Here is a tiny trained network, its code and every weight. The questions are about switching its units off for an input and a class, where a switched-off unit gives its printed mean instead of its output.

import numpy as np


def w(rows, s, z=0):
    codes = np.array(rows[::2]) - 128.0
    scale = np.full(codes.shape[1], s)
    scale[-1] = z or s
    return codes * scale


def f(y):
    return np.maximum(y, 0)


def log_softmax(a):
    a = a - a.max(-1, keepdims=True)
    return a - np.log(np.exp(a).sum(-1, keepdims=True))


def net(x, mask):
    res = np.array(x, float).reshape(1, 6) / 4 @ E
    y = f(res @ A[0][:, :-1].T + A[0][:, -1])
    res = res + np.where(mask, y, B[0][:, -1]) @ B[0][:, :-1]
    return log_softmax(res[-1] @ U[:, :-1].T + U[:, -1])


A, B = {}, {}
E = w([
[35,48,180,1,250,13,153,32,123,175,70,169],'x0',
[125,146,142,136,115,106,123,130,132,129,106,111],'x1',
[106,181,102,149,87,133,171,100,210,57,78,197],'x2',
[111,138,112,118,142,140,127,129,138,125,133,113],'x3',
[140,121,139,122,120,136,116,135,91,113,109,146],'x4',
[163,96,159,74,148,145,62,103,50,171,201,68],'x5',
],0.006)
A[0] = w([
[172,164,139,192,95,175,117,221,94,184,174,55,213],'N1',
[211,139,105,162,66,232,12,230,84,133,204,42,11],'N2',
[120,162,185,66,154,88,162,86,162,97,90,181,43],'N3',
[138,224,23,225,25,199,240,168,249,27,91,202,115],'N4',
[69,85,166,69,151,63,147,52,180,108,70,219,1],'N5',
[211,129,96,226,70,178,74,179,69,136,170,42,204],'N6',
[25,108,135,79,190,41,172,131,196,152,22,206,220],'N7',
[214,197,107,224,23,235,25,182,91,123,253,36,152],'N8',
[96,53,228,51,161,113,81,93,30,204,131,101,52],'N9',
[87,29,212,8,230,68,86,40,64,244,118,121,67],'N10',
[155,216,69,253,52,230,188,178,192,38,68,187,82],'N11',
],0.0035,0.0047)
B[0] = w([
[93,116,147,181,146,146,185,123,178,95,116,175,204],'N1',
[134,79,202,36,177,87,77,72,69,238,68,46,172],'N2',
[33,150,163,190,100,208,189,158,226,70,119,185,152],'N3',
[142,200,94,149,63,111,64,233,126,150,180,120,229],'N4',
[41,195,98,247,107,216,211,204,253,6,61,210,169],'N5',
[89,108,176,139,171,196,186,133,178,85,68,122,212],'N6',
[146,49,193,81,195,131,152,29,107,162,71,70,254],'N7',
[82,38,201,137,205,166,178,58,177,85,89,151,224],'N8',
[214,187,56,115,86,38,19,165,63,192,189,126,174],'N9',
[193,166,88,111,85,57,68,166,64,162,226,93,216],'N10',
[163,204,53,103,59,72,64,195,111,152,194,101,205],'N11',
],0.0056,0.0074)
U = w([
[62,121,134,225,140,186,252,143,215,7,101,203,252],'0',
[121,25,190,42,204,123,160,4,91,194,82,74,153],'1',
[201,226,2,136,36,50,14,211,63,178,219,88,4],'2',
],0.0053,0.0038)

Each question gives the input, the list of numbers given to net, and the class t.
The units are the neurons (one row each of A and B). Each row of codes is followed by its name. A weight is (code - 128) times the scale printed after its matrix; where a second scale follows, it is the last column's (A, B and U).
mask holds one flag per neuron, in row order. A switched-off neuron (its flag False) gives its mean, the last column of its row in B, instead of its output. The means were averaged over made-up inputs and are rounded, as every weight is.
A unit's drop is (log p(t) with every unit on - log p(t) with that unit switched off) / (log p(t) with every unit on - log p(t) with every unit switched off).
The circuit of an input: a set's keep is (log p(t) with only the set's units on - log p(t) with every unit switched off) / (log p(t) with every unit on - log p(t) with every unit switched off). Starting from all 11 units, units are removed one at a time, each time the one whose removal leaves the highest keep (on an exact tie, the one counted first), for as long as the keep stays at least 0.8.
circuit, biggest first: the units of the circuit, biggest drop first
most important unit: the unit with the biggest drop
k most important neurons: the k neurons with the biggest drops, biggest first
drop of u: that unit's drop, to one decimal
input [0,-5,4,1,-7,0], class 2: circuit, biggest first => [N8]
input [1,-1,-7,-4,3,7], class 2: 2 most important neurons => [N9, N10]
input [-5,-1,-2,2,-6,2], class 1: 3 most important neurons => [N2, N5, N3]
input [6,3,-2,5,-1,4], class 2: circuit, biggest first => [N10, N9]
input [-3,2,-1,4,-4,7], class 1: 2 most important neurons => [N2, N5]
input [-8,8,1,-6,2,2], class 0: 2 most important neurons => [N8, N6]
input [0,6,8,-2,-3,-3], class 2: circuit, biggest first => [N4, N11]
input [6,0,-4,-2,-3,1], class 2: circuit, biggest first => [N10, N9]
input [-7,1,3,-8,2,8], class 0: 3 most important neurons => [N7, N1, N6]
input [-5,6,1,-1,5,8], class 0: 4 most important neurons => [N7, N1, N6, N10]
input [-5,3,3,-3,-3,6], class 0: 3 most important neurons => [N7, N1, N6]
input [-7,0,7,8,7,-1], class 2: 2 most important neurons => [N11, N4]
input [-3,2,-4,-8,-3,4], class 1: 2 most important neurons => [N2, N5]
input [-7,8,5,3,-6,-7], class 2: circuit, biggest first => [N11]
input [-2,2,-5,-5,7,0], class 0: 2 most important neurons => [N7, N1]
input [6,-1,-5,2,5,5], class 2: 2 most important neurons => [N10, N9]
input [-3,-7,-8,-8,1,2], class 1: drop of N7 => 0.0
input [-7,-3,-5,0,5,-1], class 0: drop of N2 => -0.1
input [-6,-1,6,-3,6,-8], class 2: drop of N4 => 0.2
input [-4,6,5,-2,2,8], class 0: most important unit => N7
